Here is a tiny trained network, its code and every weight. The questions are about switching its units off for an input and a target symbol, where a switched-off unit gives its printed mean instead of its output.

import numpy as np


def w(rows, s, z=0):
    codes = np.array(rows[::2]) - 128.0
    scale = np.full(codes.shape[1], s)
    scale[-1] = z or s
    return codes * scale


def f(y):
    return np.maximum(y, 0)


def softmax(a):
    e = np.exp(a - a.max(-1, keepdims=True))
    return e / e.sum(-1, keepdims=True)


def log_softmax(a):
    a = a - a.max(-1, keepdims=True)
    return a - np.log(np.exp(a).sum(-1, keepdims=True))


def net(x, mask):
    ids = ['Παβδηθλμσφψω'.index(c) for c in x.split()]
    T = len(ids)
    res = E[ids] + P[:T]
    u = 0
    for l in range(2):
        r = res
        for j in range(2):
            rows = slice(3 * j, 3 * j + 3)
            q, k, v = (r @ M[l][rows].T for M in (Q, K, V))
            z = softmax(np.where(np.tri(T) > 0, q @ k.T / 3**0.5, -1e9)) @ v
            o = O[l][rows]
            res = res + np.where(mask[u + j], z, o[:, -1]) @ o[:, :-1]
        u += 2
        y = f(res @ A[l][:, :-1].T + A[l][:, -1])
        res = res + np.where(mask[u : u + 4], y, B[l][:, -1]) @ B[l][:, :-1]
        u += 4
    return log_softmax(res[-1] @ U[:, :-1].T + U[:, -1])


Q, K, V, O, A, B = {}, {}, {}, {}, {}, {}
E = w([
[181,166,181,184],'Π',
[41,159,197,188],'α',
[101,81,100,155],'β',
[88,71,86,154],'δ',
[110,98,119,155],'η',
[112,248,140,193],'θ',
[103,77,110,123],'λ',
[42,27,126,110],'μ',
[117,66,200,179],'σ',
[187,151,147,81],'φ',
[132,81,118,55],'ψ',
[145,120,70,101],'ω',
],0.016)
P = w([
[90,222,91,28],'0',
[119,189,98,36],'1',
[141,142,78,42],'2',
[164,92,76,60],'3',
[186,63,61,75],'4',
[209,18,37,79],'5',
[225,4,37,95],'6',
[216,42,75,90],'7',
],0.0042)
Q[0] = w([
[118,151,235,34],'L0H0',
[123,2,184,181],'L0H0',
[125,171,228,174],'L0H0',
[44,124,214,162],'L0H1',
[152,24,205,156],'L0H1',
[10,240,170,96],'L0H1',
],0.018)
K[0] = w([
[93,161,209,53],'L0H0',
[146,8,188,166],'L0H0',
[135,144,224,183],'L0H0',
[39,116,232,159],'L0H1',
[134,45,184,162],'L0H1',
[14,196,153,139],'L0H1',
],0.018)
V[0] = w([
[128,148,237,103],'L0H0',
[134,124,17,145],'L0H0',
[129,89,142,155],'L0H0',
[124,102,90,181],'L0H1',
[122,108,104,183],'L0H1',
[82,116,94,254],'L0H1',
],0.0076)
O[0] = w([
[119,22,119,208,6],'L0H0',
[144,223,153,64,235],'L0H0',
[89,127,91,80,131],'L0H0',
[94,120,71,97,152],'L0H1',
[94,116,78,121,142],'L0H1',
[37,100,2,195,176],'L0H1',
],0.0063,0.0017)
A[0] = w([
[120,209,163,115,95],'L0N0',
[195,204,74,183,252],'L0N1',
[149,84,103,122,234],'L0N2',
[251,122,148,174,32],'L0N3',
],0.011,0.0021)
B[0] = w([
[146,100,135,206,192],'L0N0',
[178,33,53,84,253],'L0N1',
[150,146,62,47,191],'L0N2',
[3,185,85,47,164],'L0N3',
],0.0081,0.006)
Q[1] = w([
[130,163,81,253],'L1H0',
[177,104,41,65],'L1H0',
[96,112,142,142],'L1H0',
[152,194,219,158],'L1H1',
[120,128,131,226],'L1H1',
[202,172,91,137],'L1H1',
],0.022)
K[1] = w([
[99,154,89,224],'L1H0',
[185,141,21,124],'L1H0',
[102,79,169,147],'L1H0',
[108,251,183,118],'L1H1',
[64,163,153,214],'L1H1',
[173,161,84,155],'L1H1',
],0.02)
V[1] = w([
[133,122,89,183],'L1H0',
[147,98,125,151],'L1H0',
[73,191,132,95],'L1H0',
[205,15,231,67],'L1H1',
[109,6,174,194],'L1H1',
[255,108,113,198],'L1H1',
],0.01)
O[1] = w([
[102,92,100,93,194],'L1H0',
[156,109,96,119,142],'L1H0',
[92,172,206,146,4],'L1H0',
[248,10,170,131,78],'L1H1',
[90,11,125,202,21],'L1H1',
[202,158,35,254,91],'L1H1',
],0.0082,0.0012)
A[1] = w([
[251,127,137,221,81],'L1N0',
[242,147,248,86,1],'L1N1',
[22,51,102,175,72],'L1N2',
[130,2,110,135,17],'L1N3',
],0.0065,0.0036)
B[1] = w([
[61,156,144,25,216],'L1N0',
[53,108,233,254,225],'L1N1',
[218,122,146,184,254],'L1N2',
[132,216,106,153,209],'L1N3',
],0.0078,0.0076)
U = w([
[136,134,136,146,45],'Π',
[61,103,134,218,16],'α',
[109,161,129,134,59],'β',
[96,165,124,135,2],'δ',
[125,145,132,138,48],'η',
[133,148,67,170,202],'θ',
[143,142,133,127,144],'λ',
[114,32,127,78,194],'μ',
[207,51,131,168,151],'σ',
[139,195,169,170,101],'φ',
[189,106,179,157,146],'ψ',
[255,181,154,104,195],'ω',
],0.0078,0.003)

Each question gives the input, a string of symbols that net reads in full, and the target symbol t.
The units are the heads (3 rows each of Q, K, V and O) and the neurons (one row each of A and B). Each row of codes is followed by its name. A weight is (code - 128) times the scale printed after its matrix; where a second scale follows, it is the last column's (O, A, B and U).
mask holds one flag per unit, layer by layer, with each layer's heads first. A switched-off unit (its flag False) gives its mean, the last column of its rows in O or B, instead of its output. The means were averaged over made-up inputs and are rounded, as every weight is.
A unit's drop is (log p(t) with every unit on - log p(t) with that unit switched off) / (log p(t) with every unit on - log p(t) with every unit switched off).
The circuit of an input: a set's keep is (log p(t) with only the set's units on - log p(t) with every unit switched off) / (log p(t) with every unit on - log p(t) with every unit switched off). Starting from all 12 units, units are removed one at a time, each time the one whose removal leaves the highest keep (on an exact tie, the one counted first), for as long as the keep stays at least 0.8.
units of the circuit, in order: the units of the circuit, biggest drop first
k most important neurons: the k neurons with the biggest drops, biggest first
k most important neurons of layer l: the k neurons of layer l with the biggest drops, biggest first
input μ δ θ β ω θ η, target ω: units of the circuit, in order : L1H1, L0N1, L0H0
input θ η θ δ μ δ δ ψ, target ψ: units of the circuit, in order : L1N1, L1H1, L0H1, L0N1
input Π θ μ θ μ δ Π, target μ: units of the circuit, in order : L0N3, L0H0, L1H1
input β φ β Π σ ψ φ, target ψ: units of the circuit, in order : L1N1, L1H1, L0H1
input θ μ β μ δ δ, target μ: units of the circuit, in order : L1H1, L0H0
input ω μ ω β, target ω: 2 most important neurons of layer 0 : L0N1, L0N0
input ω μ θ β ω θ η, target ω: units of the circuit, in order : L0N1, L1H1, L0H0
input σ α β, target σ: 2 most important neurons : L0N3, L1N2
input λ η μ θ σ β, target σ: most important neuron of layer 1 : L1N2
input σ λ θ ω θ β, target ω: units of the circuit, in order : L0H0, L1H1, L0N1
input β ω δ, target ω: 2 most important neurons : L0N1, L1N1
input μ η ω θ θ β, target θ: 2 most important neurons : L0N1, L0N3
input η β μ μ δ Π, target μ: units of the circuit, in order : L0N3, L1H1, L0H0
input δ μ δ, target μ: units of the circuit, in order : L1H1
input θ θ μ β θ σ δ, target σ: units of the circuit, in order : L0H0, L1H1
input η β θ φ Π, target φ: units of the circuit, in order : L0N3, L1H0, L0H1
input ψ θ θ δ η, target θ: 3 most important neurons of layer 0 : L0N1, L0N3, L0N0
input ψ θ Π, target ψ: units of the circuit, in order : L0N3, L0H1, L1H1, L1N1
input β φ β, target φ: 2 most important neurons : L0N3, L0N1
input θ μ δ Π φ μ α, target α: units of the circuit, in order : L1H1, L0H1, L0H0
input δ ω β ψ λ, target ψ: 4 most important neurons : L1N1, L0N2, L0N0, L1N3
input θ η η, target θ: 4 most important neurons : L0N1, L0N0, L0N3, L1N1
input θ θ δ, target θ: most important neuron : L0N1
input δ Π μ θ ω θ ψ, target ω: 2 most important neurons : L0N1, L0N3
input φ δ ω λ, target ω: 2 most important neurons : L0N1, L0N0
input φ β θ β β φ β, target φ: 2 most important neurons : L0N3, L1N1
